Below is a small trained network, with its code and all its weights. Each question gives an input and a target symbol and asks what happens when units are switched off, that is, made to give their printed mean instead of their output.

import numpy as np


def w(rows, s, z=0):
    codes = np.array(rows[::2]) - 128.0
    scale = np.full(codes.shape[1], s)
    scale[-1] = z or s
    return codes * scale


def f(y):
    return y / 2 * (1 + np.tanh(0.7978845608 * (y + 0.044715 * y**3)))


def softmax(a):
    e = np.exp(a - a.max(-1, keepdims=True))
    return e / e.sum(-1, keepdims=True)


def log_softmax(a):
    a = a - a.max(-1, keepdims=True)
    return a - np.log(np.exp(a).sum(-1, keepdims=True))


def net(x, mask):
    ids = ['γηλμτφψ'.index(c) for c in x.split()]
    T = len(ids)
    res = E[ids] + P[:T]
    q, k, v = (res @ M[0].T for M in (Q, K, V))
    z = softmax(np.where(np.tri(T) > 0, q @ k.T / 3**0.5, -1e9)) @ v
    res = res + np.where(mask[0], z, O[0][:, -1]) @ O[0][:, :-1]
    y = f(res @ A[0][:, :-1].T + A[0][:, -1])
    res = res + np.where(mask[1:9], y, B[0][:, -1]) @ B[0][:, :-1]
    return log_softmax(res[-1] @ U[:, :-1].T + U[:, -1])


Q, K, V, O, A, B = {}, {}, {}, {}, {}, {}
E = w([
[156,156,217,150,77,142,164],'γ',
[124,127,207,55,139,187,153],'η',
[197,147,86,206,55,110,182],'λ',
[247,75,77,100,174,171,137],'μ',
[93,66,70,157,138,5,69],'τ',
[24,59,150,90,160,21,139],'φ',
[227,185,242,130,131,75,17],'ψ',
],0.014)
P = w([
[132,57,86,73,11,147,73],'0',
[104,84,137,143,114,134,131],'1',
[116,69,125,190,90,124,134],'2',
[146,113,110,104,113,151,95],'3',
[110,139,151,135,144,125,139],'4',
[98,117,128,160,116,131,151],'5',
[127,158,118,131,141,136,143],'6',
[93,162,157,143,151,129,167],'7',
[91,153,149,142,137,125,175],'8',
[119,173,121,170,157,146,173],'9',
[103,149,122,154,134,140,148],'10',
[95,198,148,122,161,134,165],'11',
],0.012)
Q[0] = w([
[136,174,144,128,83,136,146],'h1',
[36,2,126,153,39,86,125],'h1',
[184,166,114,154,114,195,125],'h1',
],0.013)
K[0] = w([
[150,169,73,121,190,144,166],'h1',
[152,102,103,14,2,137,47],'h1',
[112,177,174,119,239,129,160],'h1',
],0.01)
V[0] = w([
[165,115,1,214,128,53,94],'h1',
[213,195,80,156,82,168,195],'h1',
[147,27,74,58,188,211,224],'h1',
],0.0077)
O[0] = w([
[101,106,193,155,205,220,121,95],'h1',
[110,107,131,181,193,81,172,3],'h1',
[164,82,196,68,109,92,251,120],'h1',
],0.013,0.0058)
A[0] = w([
[75,69,120,126,169,57,115,46],'n1',
[184,110,170,110,93,68,169,44],'n2',
[190,93,52,137,141,143,73,144],'n3',
[149,143,144,140,53,224,173,4],'n4',
[178,218,216,155,96,192,134,45],'n5',
[137,128,157,184,129,254,101,102],'n6',
[165,115,152,171,180,109,92,58],'n7',
[140,191,77,146,57,146,163,192],'n8',
],0.0091,0.0033)
B[0] = w([
[163,136,101,129,160,166,142,221],'n1',
[156,248,112,106,142,171,117,253],'n2',
[171,115,165,120,95,167,199,212],'n3',
[106,130,51,109,146,149,160,209],'n4',
[122,79,66,184,190,145,129,244],'n5',
[170,120,115,74,188,46,96,196],'n6',
[101,112,131,76,187,160,163,136],'n7',
[100,160,169,120,142,134,67,253],'n8',
],0.011,0.0046)
U = w([
[105,119,214,146,43,107,142,254],'γ',
[150,193,102,92,120,74,139,27],'η',
[147,80,74,150,119,2,191,176],'λ',
[198,124,145,125,121,142,201,132],'μ',
[112,107,91,139,159,151,164,90],'τ',
[105,165,37,144,125,224,127,102],'φ',
[184,152,179,134,149,110,84,118],'ψ',
],0.0074,0.0083)

Each question gives the input, a string of symbols that net reads in full, and the target symbol t.
The units are the heads (3 rows each of Q, K, V and O) and the neurons (one row each of A and B). Each row of codes is followed by its name. A weight is (code - 128) times the scale printed after its matrix; where a second scale follows, it is the last column's (O, A, B and U).
mask holds one flag per unit, heads first, then neurons. A switched-off unit (its flag False) gives its mean, the last column of its rows in O or B, instead of its output. The means were averaged over made-up inputs and are rounded, as every weight is.
A unit's drop is (log p(t) with every unit on - log p(t) with that unit switched off) / (log p(t) with every unit on - log p(t) with every unit switched off).
The circuit of an input: a set's keep is (log p(t) with only the set's units on - log p(t) with every unit switched off) / (log p(t) with every unit on - log p(t) with every unit switched off). Starting from all 9 units, units are removed one at a time, each time the one whose removal leaves the highest keep (on an exact tie, the one counted first), for as long as the keep stays at least 0.8.
units of the circuit, in order: the units of the circuit, biggest drop first
unit that matters most: the unit with the biggest drop
top k neurons: the k neurons with the biggest drops, biggest first
drop when u is switched off: that unit's drop, to one decimal
input λ φ η μ φ φ, target τ: top 2 neurons => n1, n7
input μ μ λ, target μ: units of the circuit, in order => h1, n2
input γ φ φ φ η, target φ: unit that matters most => h1
input ψ φ γ, target ψ: units of the circuit, in order => h1, n6
input η ψ γ φ μ λ φ, target η: units of the circuit, in order => h1, n2
input μ φ γ, target μ: units of the circuit, in order => h1, n2
input φ η λ, target φ: units of the circuit, in order => h1, n4, n2
input φ φ ψ φ φ ψ φ η φ φ φ ψ, target φ: top 2 neurons => n5, n6
input μ φ γ η τ λ, target η: units of the circuit, in order => h1, n2, n8
input λ τ γ, target λ: units of the circuit, in order => n6, h1, n2
input φ γ λ, target φ: top 3 neurons => n4, n5, n8
input ψ γ φ τ γ φ λ, target γ: top 3 neurons => n8, n2, n1
input ψ μ μ γ, target μ: top 2 neurons => n2, n8
input φ γ ψ λ, target γ: unit that matters most => n3
input η ψ φ λ τ γ ψ γ γ φ φ γ, target φ: drop when n4 is switched off => 0.2
input φ η φ λ, target η: drop when n2 is switched off => 0.5
input τ μ φ μ φ λ μ φ φ γ, target φ: drop when n4 is switched off => 0.4
